Below is a small trained network, with its code and all its weights. Each question gives an input and a class and asks what happens when units are switched off, that is, made to give their printed mean instead of their output.

import numpy as np


def w(rows, s, z=0):
    codes = np.array(rows[::2]) - 128.0
    scale = np.full(codes.shape[1], s)
    scale[-1] = z or s
    return codes * scale


def f(y):
    return y / 2 * (1 + np.tanh(0.7978845608 * (y + 0.044715 * y**3)))


def log_softmax(a):
    a = a - a.max(-1, keepdims=True)
    return a - np.log(np.exp(a).sum(-1, keepdims=True))


def net(x, mask):
    res = np.array(x, float).reshape(1, 6) / 4 @ E
    y = f(res @ A[0][:, :-1].T + A[0][:, -1])
    res = res + np.where(mask, y, B[0][:, -1]) @ B[0][:, :-1]
    return log_softmax(res[-1] @ U[:, :-1].T + U[:, -1])


A, B = {}, {}
E = w([
[126,112,150,88],'x0',
[66,124,172,59],'x1',
[88,193,209,145],'x2',
[196,79,146,48],'x3',
[156,145,188,164],'x4',
[77,2,166,154],'x5',
],0.0081)
A[0] = w([
[174,71,99,69,247],'n1',
[154,80,1,119,242],'n2',
[231,154,63,159,211],'n3',
[131,82,241,85,200],'n4',
[200,133,65,144,187],'n5',
[51,82,139,159,189],'n6',
[202,154,123,225,193],'n7',
[188,85,169,58,175],'n8',
[54,41,189,133,253],'n9',
[78,208,182,155,239],'n10',
[181,216,90,130,248],'n11',
[33,83,124,166,193],'n12',
[100,146,207,187,209],'n13',
[87,235,134,111,194],'n14',
],0.0085,0.0049)
B[0] = w([
[172,46,92,79,221],'n1',
[150,96,2,124,252],'n2',
[223,150,82,167,249],'n3',
[125,66,217,105,202],'n4',
[200,130,67,156,212],'n5',
[66,87,123,161,178],'n6',
[199,127,142,214,213],'n7',
[189,71,168,58,190],'n8',
[72,19,153,148,226],'n9',
[85,219,198,129,221],'n10',
[181,227,103,123,254],'n11',
[30,89,104,178,185],'n12',
[98,141,208,168,193],'n13',
[95,230,138,89,213],'n14',
],0.0085,0.0079)
U = w([
[60,65,24,155,202],'0',
[57,98,207,207,3],'1',
[177,48,194,11,159],'2',
[182,206,164,205,109],'3',
[62,235,133,3,235],'4',
[247,119,9,132,75],'5',
],0.0066,0.00077)

Each question gives the input, the list of numbers given to net, and the class t.
The units are the neurons (one row each of A and B). Each row of codes is followed by its name. A weight is (code - 128) times the scale printed after its matrix; where a second scale follows, it is the last column's (A, B and U).
mask holds one flag per neuron, in row order. A switched-off neuron (its flag False) gives its mean, the last column of its row in B, instead of its output. The means were averaged over made-up inputs and are rounded, as every weight is.
A unit's drop is (log p(t) with every unit on - log p(t) with that unit switched off) / (log p(t) with every unit on - log p(t) with every unit switched off).
The circuit of an input: a set's keep is (log p(t) with only the set's units on - log p(t) with every unit switched off) / (log p(t) with every unit on - log p(t) with every unit switched off). Starting from the 12 units with the biggest drops (on a tie, the unit counted first), units are removed one at a time, each time the one whose removal leaves the highest keep (on an exact tie, the one counted first), for as long as the keep stays at least 0.8.
units of the circuit, in order: the units of the circuit, biggest drop first
k most important neurons: the k neurons with the biggest drops, biggest first
drop when u is switched off: that unit's drop, to one decimal
input [0,-6,7,7,4,2], class 2: units of the circuit, in order	n4, n8
input [0,1,8,2,4,-3], class 4: 2 most important neurons	n14, n3
input [0,5,8,-1,6,-7], class 4: units of the circuit, in order	n14
input [-3,-2,8,4,-8,-6], class 4: units of the circuit, in order	n14, n7
input [4,5,-5,-5,-4,-7], class 4: units of the circuit, in order	n14, n7
input [7,1,7,-1,-3,-2], class 4: 2 most important neurons	n14, n7
input [-2,7,-1,-3,3,-6], class 4: drop when n14 is switched off	0.1
input [-8,5,5,5,8,-5], class 4: drop when n3 is switched off	0.2
input [-3,1,1,-2,-2,-1], class 4: drop when n8 is switched off	0.0
input [6,3,7,-6,-6,1], class 1: drop when n9 is switched off	0.2
